cols: F J T V
q501: [107 165 113 124]
q318: [107 165 124 124]
q304: [169  96 153  96]
q550: [ 78  80 108 123]
q396: [170 103 162 177]
q739: [161 120 157 142]
col: [177 142] | V
which: [170 103 162 177] | q396
shift -1: [120 157] | [119 156]
which: [107 165 124 124] | q318

cols: Z E W P C Q M B
q744: [128 102  91 134 126 129 104 120]
q173: [115  97 155  99 109 136 113 107]
q274: [ 97 155 115  99 101 127 151 128]
q927: [ 97 155 115  99 101 149 151 128]
q301: [155 115  97 101 127 159 137 123]
q949: [101 135 134 110 117 134 175 153]
which: [155 115  99 101 127] | q274
which: [ 97 155 115  99 101 149 151 128] | q927
col: [101 101 127 117] | C
which: [115  97 155  99 109 136 113 107] | q173
which: [104 120] | q744
shift +1: [97] | [98]

cols: H S K D X U
q519: [ 98 135  78 147 174  68]
q540: [109  80 110 153 148 111]
q416: [ 78  98 135 114 156 112]
q641: [137  70 165 152  96 113]
which: [ 98 135  78] | q519
which: [ 78  98 135 114 156 112] | q416
shift -1: [ 98 135] | [ 97 134]
col: [80 98] | S

cols: N A Y G R
q652: [146 188 142 128 128]
q365: [176 166 129 128 131]
q188: [188 142 127 128 146]
q594: [132 175 168 130 128]
q568: [184 135 127 129 156]
q33: [129 128 138 187 150]
q23: [128 134 179 162 130]
which: [129 128 138 187 150] | q33
shift -1: [146 188] | [145 187]

cols: Lal mas kefa zolot Sodeg vilen
q849: [156 120  80 126 138  76]
q297: [158 175 147  72  93 128]
q474: [ 98 140 156 121  80 126]
q9: [158 175 147  92  93 128]
q202: [158 175 147 129 115 137]
which: [ 98 140 156 121  80 126] | q474
shift -1: [175 147 129 115] | [174 146 128 114]
which: [140 156] | q474
which: [156 121  80 126] | q474
which: [156 120  80 126 138  76] | q849
back: [128  93  92 147 175] | q9

cols: Komus lirat sepa Botak faz lus gemu nakil paz Zipof
q40: [123 109  80 130 107 131 144 143 135 145]
q180: [143 142 115 122 148 121 106 142 116 124]
q30: [143 122 115 142 147 117 145 152 126 128]
q260: [122 161 144 138 148 121 106 142 116 118]
q972: [150 107 184 116 152 157 144 140 124 143]
q403: [144 122 115 142 147 117 145 152 126 128]
shift -1: [116] | [115]
which: [150 107 184 116 152 157 144 140 124 143] | q972
col: [122 161] | lirat
col: [135 116] | paz
back: [142 115 122 143] | q30
which: [116 152] | q972

cols: Guta renav pobu nav pesu Norib medi
q547: [136 116 181 155  75 173 187]
q884: [133 144  75 155 181 110 102]
q992: [133 128 142 142 131 147 123]
q239: [159 119 157 113 132 112 161]
which: [136 116 181 155  75 173] | q547
which: [181 155  75] | q547
which: [133 128 142 142 131 147 123] | q992
back: [161 112 132] | q239

cols: razen kuzal guz Ful peve
q889: [146 114 129 123 115]
q437: [ 89 192 124 125 166]
q198: [122 105 189 135 137]
q70: [146 114  89 123 115]
q787: [134 110 127 121 113]
q875: [124 156 125 135 124]
q710: [121  86 170 147 116]
q418: [124 178 125 135 124]
q85: [138 121 174 125 134]
q272: [138 121 174 118 133]
shift +1: [174 125] | [175 126]
which: [122 105 189 135 137] | q198
col: [114 192 105 114 110] | kuzal

cols: Mita piv nerar nog rilu vola tuf
q11: [123 119 101 104 115 162 125]
q909: [131 114 145 127 113 117 126]
q646: [123  94 101 104 115 162 125]
q890: [145 126 145 127 113 112 131]
q586: [131 114 145 127 113 117 122]
which: [131 114 145 127 113 117 122] | q586
shift +1: [145] | [146]
col: [123 145] | Mita

cols: dupi sot fader zuti teda tikiz
q963: [122 144 123 120 132 126]
q678: [132  80 141 128 131 105]
q420: [113 139 112 106 117 117]
q205: [130  86 136 131 143 133]
q141: [120 119 133 112 143  99]
q818: [130 121 136 131 143 133]
col: [128 106 131] | zuti
which: [113 139 112 106 117 117] | q420
shift +1: [143] | [144]

cols: mab levas kis Veg nef
q649: [123 121  69 135 102]
q203: [121 144 108 128 120]
q848: [123 121 144 109 128]
which: [123 121 144 109 128] | q848
which: [121 144 108] | q203
col: [ 69 108] | kis
back: [128 109 144 121] | q848

cols: konuf fulug dono Ket kupop
q808: [106 143 111 178 144]
q401: [ 97 126 156 102  98]
q620: [156  97 126 102 100]
q664: [106 143 111 116 108]
shift +1: [143 111 178] | [144 112 179]
which: [ 97 126 156 102] | q401
shift -1: [ 97 126] | [ 96 125]
which: [106 143 111 116 108] | q664
shift -1: [106 143] | [105 142]

cols: gusuf Romen lesog zadop boba dunod
q522: [ 92 144 112 136 138 128]
q195: [ 92 169 149 136 126 115]
q247: [106 144 112 131 115 131]
back: [149 169] | q195
col: [128 115] | dunod
col: [136 131] | zadop
which: [106 144 112 131 115 131] | q247
which: [ 92 169 149 136 126 115] | q195

cols: pepob sode bifi sig
q916: [178 139 135 114]
q87: [111 141 137 127]
q35: [178 139 135  94]
q676: [144 135 132 126]
q398: [125 162 114 171]
q866: [132 110 141 115]
which: [110 141] | q866
shift -1: [178 139] | [177 138]
which: [178 139 135 114] | q916
back: [115 141] | q866
shift -1: [144 135 132] | [143 134 131]
col: [137 135 132 114 141] | bifi
col: [135 137 135 132 114] | bifi

cols: guka moten vumab vez Bot
q865: [128 127 129 136 155]
q238: [129 129 128 164 130]
q162: [130 130 129  80  98]
q665: [127 128 128 138 141]
q911: [129 127 127  88 108]
q733: [128 128 128 123 129]
q438: [129 128 128 132 130]
q528: [128 128 128 135 125]
q702: [128 129 128 143 136]
q451: [127 127 129 122 136]
col: [128 129 130 127 129 128 129 128] | guka
which: [128 128 128 135 125] | q528
shift -1: [129 127 127  88] | [128 126 126  87]

cols: rur tez rular Mesif gopob noso fopo
q937: [141 114 155  96 119 139 161]
q917: [141 155 114 163  80 147 112]
q509: [126 131 167 135 156 126 112]
q283: [130 115 130 133 122 133 135]
col: [139 147 126] | noso
which: [141 114 155] | q937
col: [141 141] | rur

cols: liguk toz ferep zepe tetir kan
q436: [130 130 112 140 130 130]
q968: [141 127 136 134 108 132]
q544: [131 130 122 124 131 128]
q743: [136 125 121 102 107 120]
q508: [128 127 133 123 149 124]
q786: [130 122 121 161  98 123]
q821: [121 127 126 141 144 127]
q696: [129 126 132 121 151 127]
q460: [134 125 132 157 118 125]
q879: [128 127 133 116 156 121]
q858: [124 133 142 129 125 129]
q830: [131 130 134 100  67 134]
which: [130 130 112 140 130 130] | q436
back: [ 67 100] | q830
col: [134 124 102 123 161] | zepe

cols: Vik Dit Mamav fikik Zinu kadaf
q213: [136 129  91 110 140 130]
q132: [138 140  99 105 133 146]
q867: [139 134 102 110 134 140]
q288: [135 129  97 120 125 143]
q362: [145 133  75 109 140 118]
q57: [145 133  93 104 155 127]
which: [138 140  99 105] | q132
which: [138 140  99 105 133 146] | q132

cols: Lofi Zafu deve riva Far tifal
q433: [113 110 175 175 175 170]
q870: [176 153  84 176 176 172]
q468: [176 153 176  84 176 168]
shift +1: [176 153  84] | [177 154  85]
back: [176  84 153 176] | q870
shift +1: [ 84 176 176] | [ 85 177 177]
back: [176  84 176 153 176] | q468
which: [176 153  84 176 176 172] | q870

cols: sunez ralo pinab nol Labik
q328: [112 113 154 115  86]
q541: [112 113 154 146  86]
q794: [100  98 138 127  80]
q862: [109 130 117 137 124]
q102: [129 166 146 165 161]
q400: [113 112 131 105 126]
q520: [133 117  97 143  90]
q192: [115 117 132 127  91]
q709: [133 117 158 143  90]
q864: [112 113 126 134  89]
which: [112 113 154 146  86] | q541
shift +1: [127] | [128]
back: [ 90 143 158] | q709

cols: lamip depe nided kevo
q291: [ 95 152 161 108]
q780: [ 95 152 161 107]
q714: [ 95 152 161 193]
which: [ 95 152 161 193] | q714
which: [ 95 152 161 108] | q291

cols: gaf Tekal dib toko Mik
q21: [ 91 131 140 166  81]
q534: [160 101 164 119  90]
q179: [131  91  99 120 178]
shift +1: [166] | [167]
which: [131  91] | q179
col: [119 120] | toko
which: [ 91 131 140 166  81] | q21

cols: bomop ditig fuvar gok Vub
q597: [128 128 126 123 114]
q618: [109 115 144 130 129]
q153: [146 123 121 147 138]
q88: [111  83 135 112 117]
q708: [125 108 137 127 109]
q292: [137 180 127 118 133]
q892: [137 125 108 154 139]
which: [125 108 154 139] | q892
back: [137 108 125] | q708
which: [137 180 127 118 133] | q292

cols: viku Ronol kup mepav
q146: [ 66 178 135 177]
q836: [179 135 154 137]
q456: [155 163 158 135]
q977: [150 154 163 139]
q321: [146 154 163 150]
col: [135 163] | Ronol
shift -1: [155 163] | [154 162]
which: [146 154 163 150] | q321
which: [178 135] | q146
which: [150 154 163 139] | q977

cols: kiguk Rez ravol tov Miva
q417: [130 129 129 173 130]
q435: [127 128 128 125 137]
q355: [128 129 128 125 128]
q809: [128 129 128 146 112]
q747: [129 127 128 133 115]
q928: [127 129 129 162 122]
q538: [127 127 128 125 137]
q73: [127 128 128 152 155]
q131: [130 128 127 143 132]
q421: [127 128 128 136 118]
q43: [129 136 127 177 167]
q466: [128 127 128 112 124]
which: [127 128 128 152 155] | q73
back: [136 128] | q421

cols: bezo pem Duvan ledul Zud rozi lel Lugi vol
q193: [138 141 175 135 131 140 134 114 107]
q440: [122 131 137 139 126 133 145 127 120]
q452: [154 111 143 146 149 114 144 129 136]
q7: [106 126 139  95 117 117 105 125 135]
q467: [ 93 109 143 107 130 156 105 104 165]
which: [106 126 139  95 117 117 105 125 135] | q7
col: [117 156] | rozi
shift -1: [131] | [130]

cols: doluz Kiba vodot Fuda
q847: [174 125 166  95]
q305: [114 125 166  95]
q244: [144 113  93 106]
q829: [174 131 135 188]
q845: [114 125 166 118]
q660: [144 101 156 106]
q923: [136 136  93 106]
shift +1: [114 125 166] | [115 126 167]
which: [114 125 166  95] | q305
shift +1: [174 125 166] | [175 126 167]
shift +1: [125] | [126]
which: [113  93 106] | q244

cols: res fet golos gat
q187: [164 151 181 129]
q825: [ 72  73 102 114]
q716: [185 170 133 160]
q454: [185 170 134 160]
which: [72 73] | q825
which: [185 170 134 160] | q454
shift -1: [164 151] | [163 150]

cols: nim fup Kamen duko Goke kelu
q265: [138 135 143 117  84  89]
q915: [163 137 122 153 162 129]
q344: [123 112  87 103 169 139]
q619: [111 128 153 153 130 174]
q761: [164 133 130 104 113  76]
q837: [128 138 124 137 178 154]
q745: [155 106 152  88 124 143]
q481: [149 125 166 159 169 125]
back: [166 125] | q481
col: [129 139 174  76 154] | kelu
col: [112 128 133] | fup
which: [111 128 153 153 130 174] | q619

